Below is a small trained network, with its code and all its weights. Each question gives an input and a class and asks what happens when units are switched off, that is, made to give their printed mean instead of their output.

import numpy as np


def w(rows, s, z=0):
    codes = np.array(rows[::2]) - 128.0
    scale = np.full(codes.shape[1], s)
    scale[-1] = z or s
    return codes * scale


def f(y):
    return y / 2 * (1 + np.tanh(0.7978845608 * (y + 0.044715 * y**3)))


def log_softmax(a):
    a = a - a.max(-1, keepdims=True)
    return a - np.log(np.exp(a).sum(-1, keepdims=True))


def net(x, mask):
    res = np.array(x, float).reshape(1, 6) / 4 @ E
    y = f(res @ A[0][:, :-1].T + A[0][:, -1])
    res = res + np.where(mask, y, B[0][:, -1]) @ B[0][:, :-1]
    return log_softmax(res[-1] @ U[:, :-1].T + U[:, -1])


A, B = {}, {}
E = w([
[118,221,175,136,59,115,145,76,194,135,106,46],'x0',
[110,166,150,126,38,105,116,40,66,93,195,226],'x1',
[78,208,154,117,185,146,160,175,112,63,178,134],'x2',
[100,89,93,151,158,177,28,183,195,147,133,172],'x3',
[138,100,185,253,166,180,134,124,159,108,182,145],'x4',
[142,67,157,114,211,144,176,74,75,73,150,73],'x5',
],0.0063)
A[0] = w([
[134,140,160,170,140,127,154,82,98,116,152,102,63],'N1',
[122,40,92,95,225,134,109,236,73,127,130,218,157],'N2',
[117,195,133,70,177,132,153,145,123,111,130,69,123],'N3',
[129,90,108,67,135,117,125,109,82,116,133,150,100],'N4',
[144,55,120,121,174,136,131,135,168,147,99,57,142],'N5',
[123,124,130,134,134,113,130,135,143,121,129,133,143],'N6',
[129,126,126,105,95,116,114,117,116,145,110,118,147],'N7',
[112,139,129,130,112,130,110,137,159,129,121,143,95],'N8',
[123,152,108,136,138,139,148,146,129,126,131,139,71],'N9',
[119,129,139,113,130,135,143,98,139,111,131,116,101],'N10',
[112,156,94,68,105,128,68,177,170,153,107,140,164],'N11',
[111,151,95,57,91,127,68,197,185,153,104,145,153],'N12',
[140,101,128,145,137,134,138,130,136,141,121,116,156],'N13',
[140,119,111,125,110,116,135,130,129,134,122,116,144],'N14',
[115,240,130,45,199,113,194,191,83,100,120,43,111],'N15',
[127,11,106,21,239,128,121,93,66,106,115,78,155],'N16',
[119,136,147,130,119,135,130,99,139,116,135,118,104],'N17',
[125,109,127,111,146,133,132,125,137,113,126,161,113],'N18',
[138,132,117,104,74,116,140,121,115,155,124,138,151],'N19',
[130,148,130,104,148,106,142,146,109,113,119,138,94],'N20',
[114,124,127,116,122,128,121,147,142,137,118,139,117],'N21',
[122,135,149,128,120,141,125,97,134,123,135,125,71],'N22',
[146,17,111,119,218,136,128,182,160,158,82,16,116],'N23',
[133,115,104,135,148,134,142,166,124,141,104,129,67],'N24',
[125,138,127,103,83,114,95,126,125,150,112,127,89],'N25',
[124,166,141,156,146,138,126,151,147,116,137,116,114],'N26',
[136,89,114,59,61,112,139,25,39,127,135,161,171],'N27',
[128,83,115,152,153,133,117,116,109,117,124,132,120],'N28',
[153,104,79,27,6,82,123,121,116,184,59,94,184],'N29',
[122,164,118,123,135,132,154,166,112,132,132,119,105],'N30',
[129,145,137,108,136,120,127,130,136,140,145,101,160],'N31',
[119,159,132,85,173,117,156,134,112,107,111,66,81],'N32',
[117,142,147,108,167,129,136,91,138,101,143,85,179],'N33',
[136,113,144,158,138,123,120,138,132,126,122,109,145],'N34',
[119,139,129,144,117,118,98,146,157,114,110,140,119],'N35',
[124,93,108,117,172,140,122,154,120,118,138,185,127],'N36',
[117,157,177,139,180,136,168,53,116,85,153,51,166],'N37',
[120,162,120,110,79,120,104,148,175,126,125,139,144],'N38',
[90,128,122,65,138,132,74,92,146,114,121,92,122],'N39',
[136,119,135,171,111,129,127,114,121,118,137,159,2],'N40',
[138,99,120,86,90,109,130,67,62,123,126,147,170],'N41',
],0.011,0.0033)
B[0] = w([
[117,122,109,141,143,150,152,92,151,108,131,137,159],'N1',
[127,75,148,114,139,117,4,173,132,141,187,96,251],'N2',
[133,161,133,133,123,125,174,149,88,131,142,144,178],'N3',
[123,123,149,133,102,150,124,180,127,166,135,145,171],'N4',
[130,101,148,118,142,101,134,134,183,106,62,120,192],'N5',
[136,116,119,129,123,133,136,131,121,140,128,123,130],'N6',
[125,134,142,140,146,120,123,139,126,96,106,136,152],'N7',
[128,143,114,124,118,145,120,118,126,141,131,126,136],'N8',
[130,133,157,135,118,124,120,129,135,143,117,126,125],'N9',
[126,138,119,143,128,128,111,119,129,109,128,130,135],'N10',
[128,166,84,132,163,155,105,114,129,130,108,100,193],'N11',
[133,182,80,135,168,157,88,114,138,125,102,103,205],'N12',
[121,123,118,112,120,140,129,171,154,113,126,134,143],'N13',
[115,134,136,129,135,127,116,144,135,110,106,136,138],'N14',
[121,199,167,98,103,121,181,180,89,169,112,158,224],'N15',
[125,172,117,131,187,196,169,181,172,147,219,136,249],'N16',
[141,120,91,124,123,133,120,116,134,132,123,146,135],'N17',
[147,123,148,136,139,117,128,127,117,145,142,110,135],'N18',
[119,131,129,136,154,104,134,130,121,99,86,121,164],'N19',
[138,131,148,134,121,127,124,131,112,142,127,133,138],'N20',
[120,123,111,134,124,135,118,120,120,127,128,119,134],'N21',
[139,125,108,124,126,127,122,107,136,138,128,142,129],'N22',
[133,64,153,141,99,67,158,68,211,82,52,136,237],'N23',
[123,114,131,123,111,113,109,103,140,121,125,136,140],'N24',
[130,154,141,128,162,123,135,126,150,123,98,114,149],'N25',
[141,103,93,131,99,146,153,168,126,165,115,126,140],'N26',
[126,126,188,111,97,55,136,110,70,113,87,136,251],'N27',
[124,132,147,123,133,124,130,167,149,131,150,119,150],'N28',
[132,82,110,174,122,149,233,200,93,104,77,116,252],'N29',
[133,141,163,120,126,124,122,145,130,129,115,137,137],'N30',
[120,137,131,144,149,129,111,147,119,108,108,149,140],'N31',
[125,162,119,131,93,146,163,107,110,147,152,156,168],'N32',
[131,134,118,145,152,132,138,111,99,103,115,104,162],'N33',
[112,108,107,126,126,142,128,164,146,126,129,149,138],'N34',
[132,118,76,117,109,148,129,133,107,139,139,129,140],'N35',
[132,108,159,126,150,119,89,151,110,125,144,109,171],'N36',
[131,139,96,147,180,143,154,113,111,77,112,93,207],'N37',
[131,175,111,112,136,148,116,128,143,157,90,131,165],'N38',
[134,118,126,152,136,141,154,118,96,101,161,125,149],'N39',
[121,117,145,104,120,128,159,85,99,128,172,125,131],'N40',
[129,126,158,125,88,92,130,129,94,126,107,139,206],'N41',
],0.028,0.011)
U = w([
[120,111,112,125,51,167,155,89,180,194,196,204,110],'0',
[114,117,159,106,148,146,92,171,86,168,212,133,154],'1',
[136,23,124,147,139,95,79,132,195,103,109,90,115],'2',
[116,96,193,82,100,77,131,141,147,150,165,179,4],'3',
[123,110,128,127,49,60,120,2,91,93,97,167,15],'4',
[122,176,80,90,127,168,51,120,115,212,139,120,103],'5',
[126,142,148,138,92,94,192,153,106,118,61,159,204],'6',
[129,158,77,164,186,182,163,104,169,97,109,112,181],'7',
],0.0067,0.0027)

Each question gives the input, the list of numbers given to net, and the class t.
The units are the neurons (one row each of A and B). Each row of codes is followed by its name. A weight is (code - 128) times the scale printed after its matrix; where a second scale follows, it is the last column's (A, B and U).
mask holds one flag per neuron, in row order. A switched-off neuron (its flag False) gives its mean, the last column of its row in B, instead of its output. The means were averaged over made-up inputs and are rounded, as every weight is.
A unit's drop is (log p(t) with every unit on - log p(t) with that unit switched off) / (log p(t) with every unit on - log p(t) with every unit switched off).
The circuit of an input: a set's keep is (log p(t) with only the set's units on - log p(t) with every unit switched off) / (log p(t) with every unit on - log p(t) with every unit switched off). Starting from the 12 units with the biggest drops (on a tie, the unit counted first), units are removed one at a time, each time the one whose removal leaves the highest keep (on an exact tie, the one counted first), for as long as the keep stays at least 0.8.
units of the circuit, in order: the units of the circuit, biggest drop first
most important unit: the unit with the biggest drop
k most important neurons: the k neurons with the biggest drops, biggest first
drop of u: that unit's drop, to one decimal
input [1,-1,3,-1,2,-4], class 5: units of the circuit, in order => N29, N23
input [-4,4,-4,-7,8,8], class 7: most important unit => N37
input [2,-6,5,8,-5,2], class 7: 2 most important neurons => N23, N12
input [-5,7,-5,-4,1,-2], class 4: units of the circuit, in order => N16, N27
input [-8,-4,7,-6,-7,5], class 1: 2 most important neurons => N16, N2
input [-2,4,1,2,4,-4], class 1: 2 most important neurons => N23, N12
input [4,0,-5,-1,3,3], class 7: 3 most important neurons => N2, N27, N23
input [4,3,1,2,3,-5], class 5: 3 most important neurons => N29, N23, N37
input [6,8,6,-4,4,4], class 4: 2 most important neurons => N16, N29
input [-3,-4,-1,0,0,-8], class 2: 2 most important neurons => N16, N15
input [-8,-4,-2,8,-4,-6], class 2: 2 most important neurons => N2, N23
input [-1,-8,-5,-3,-4,-7], class 7: 3 most important neurons => N12, N27, N11
input [-3,-7,2,-7,8,0], class 2: 3 most important neurons => N23, N29, N27
input [-2,-8,1,4,-2,2], class 2: units of the circuit, in order => N23
input [-8,4,-4,6,-5,-3], class 1: 2 most important neurons => N23, N2
input [4,-2,-6,4,-1,5], class 2: 2 most important neurons => N23, N15
input [-4,-1,-1,-1,1,5], class 2: 2 most important neurons => N23, N15
input [-3,2,2,1,-6,-8], class 7: 2 most important neurons => N29, N12
input [7,-4,-2,0,7,-5], class 2: 2 most important neurons => N16, N15
input [4,5,-8,8,2,-4], class 7: most important unit => N2
input [-1,-5,-4,8,-8,-7], class 7: drop of N11 => 0.4
input [-3,3,1,1,1,6], class 1: drop of N35 => 0.0
input [4,7,0,8,4,1], class 0: drop of N12 => 0.1
input [2,8,5,-4,7,5], class 4: drop of N16 => 0.5
